Below are the code and all the weights of a small trained network. Each question names an input and a class and asks about switching units off, where a switched-off unit gives its printed mean instead of its output.

import numpy as np


def w(rows, s, z=0):
    codes = np.array(rows[::2]) - 128.0
    scale = np.full(codes.shape[1], s)
    scale[-1] = z or s
    return codes * scale


def f(y):
    return np.maximum(y, 0)


def log_softmax(a):
    a = a - a.max(-1, keepdims=True)
    return a - np.log(np.exp(a).sum(-1, keepdims=True))


def net(x, mask):
    res = np.array(x, float).reshape(1, 7) / 4 @ E
    y = f(res @ A[0][:, :-1].T + A[0][:, -1])
    res = res + np.where(mask, y, B[0][:, -1]) @ B[0][:, :-1]
    return log_softmax(res[-1] @ U[:, :-1].T + U[:, -1])


A, B = {}, {}
E = w([
[147,113,202,105,64,176,124,90,115],'x0',
[221,167,88,167,95,174,169,132,136],'x1',
[127,130,127,128,128,128,129,126,132],'x2',
[89,106,131,223,86,164,54,157,140],'x3',
[94,127,173,193,135,118,202,128,81],'x4',
[177,95,120,105,144,115,73,192,2],'x5',
[105,114,60,141,111,124,123,31,86],'x6',
],0.0085)
A[0] = w([
[102,124,65,156,100,123,140,8,78,75],'N0',
[107,128,44,177,179,103,177,183,165,100],'N1',
[93,138,150,136,104,147,161,87,205,32],'N2',
[16,115,184,85,150,111,108,93,132,95],'N3',
[113,116,133,242,91,157,63,145,144,29],'N4',
[144,136,202,131,130,122,177,220,186,85],'N5',
[97,133,187,210,124,133,240,116,70,100],'N6',
[160,118,124,116,129,137,106,167,13,10],'N7',
[172,141,103,78,97,155,61,103,201,127],'N8',
[240,151,91,189,86,170,186,111,152,103],'N9',
[169,129,129,38,163,110,236,99,113,14],'N10',
[159,108,233,114,47,178,134,72,122,101],'N11',
[95,137,121,141,131,127,183,82,226,28],'N12',
],0.017,0.012)
B[0] = w([
[166,143,170,57,172,222,120,199,156,228],'N0',
[131,225,98,126,181,83,124,102,103,205],'N1',
[207,121,174,166,101,107,120,97,114,191],'N2',
[72,79,123,181,135,92,139,218,128,227],'N3',
[39,165,200,94,54,154,145,69,155,207],'N4',
[162,116,150,71,158,225,116,186,145,211],'N5',
[137,37,46,49,136,91,113,53,129,251],'N6',
[231,106,181,210,106,88,124,111,147,209],'N7',
[132,45,82,48,153,99,131,55,119,209],'N8',
[65,67,130,198,134,95,137,235,120,248],'N9',
[22,174,197,119,58,150,116,73,155,195],'N10',
[127,252,81,147,191,88,126,126,108,231],'N11',
[214,122,166,194,84,113,113,114,110,205],'N12',
],0.02,0.013)
U = w([
[208,114,146,202,94,110,170,87,142,91],'0',
[3,165,146,111,67,155,211,67,191,106],'1',
[97,124,65,133,145,144,213,132,144,253],'2',
[40,80,89,174,167,86,196,209,147,99],'3',
[142,130,116,68,192,223,169,176,182,102],'4',
[107,60,33,75,158,89,171,64,149,96],'5',
[102,243,49,146,207,88,190,115,109,117],'6',
],0.005,0.024)

Each question gives the input, the list of numbers given to net, and the class t.
The units are the neurons (one row each of A and B). Each row of codes is followed by its name. A weight is (code - 128) times the scale printed after its matrix; where a second scale follows, it is the last column's (A, B and U).
mask holds one flag per neuron, in row order. A switched-off neuron (its flag False) gives its mean, the last column of its row in B, instead of its output. The means were averaged over made-up inputs and are rounded, as every weight is.
A unit's drop is (log p(t) with every unit on - log p(t) with that unit switched off) / (log p(t) with every unit on - log p(t) with every unit switched off).
The circuit of an input: a set's keep is (log p(t) with only the set's units on - log p(t) with every unit switched off) / (log p(t) with every unit on - log p(t) with every unit switched off). Starting from the 12 units with the biggest drops (on a tie, the unit counted first), units are removed one at a time, each time the one whose removal leaves the highest keep (on an exact tie, the one counted first), for as long as the keep stays at least 0.8.
circuit, biggest first: the units of the circuit, biggest drop first
unit that matters most: the unit with the biggest drop
k most important neurons: the k neurons with the biggest drops, biggest first
drop of u: that unit's drop, to one decimal
input [0,-5,-4,-3,5,7,-5], class 0: unit that matters most -> N7
input [8,-7,7,-2,6,4,-2], class 6: 3 most important neurons -> [N11 N9 N8]
input [-3,-3,-5,8,7,-7,1], class 1: 3 most important neurons -> [N4 N7 N8]
input [2,4,-5,8,-7,4,8], class 1: 3 most important neurons -> [N4 N5 N6]
input [-5,7,-6,-8,-7,7,4], class 1: 2 most important neurons -> [N10 N12]
input [7,6,4,-6,-7,4,2], class 5: 3 most important neurons -> [N8 N3 N4]
input [4,-1,1,-5,-1,-2,-8], class 4: 2 most important neurons -> [N5 N4]
input [4,8,-7,5,-1,7,-4], class 3: 2 most important neurons -> [N9 N12]
input [1,-7,-3,-6,3,8,4], class 0: 2 most important neurons -> [N7 N9]
input [-7,-4,-4,-3,5,6,7], class 4: 2 most important neurons -> [N0 N11]
input [-8,0,7,-1,5,7,-7], class 6: 4 most important neurons -> [N1 N0 N12 N2]
input [4,-8,-1,-7,-1,-6,6], class 3: 2 most important neurons -> [N3 N4]
input [7,-7,5,0,-2,-5,1], class 3: 3 most important neurons -> [N3 N1 N7]
input [7,-1,-2,-3,-6,-5,0], class 6: most important neuron -> [N11]
input [-1,7,1,5,-3,1,-7], class 3: 2 most important neurons -> [N9 N0]
input [6,8,-3,-2,1,7,6], class 3: drop of N9 -> 2.1
input [-4,0,-6,2,0,8,5], class 0: drop of N0 -> 0.0
input [0,-6,-7,-4,-3,2,-8], class 4: drop of N9 -> 0.5
input [-8,2,0,-7,-3,7,-1], class 6: drop of N10 -> -0.1
input [0,8,2,-1,3,0,-5], class 3: circuit, biggest first -> [N9]
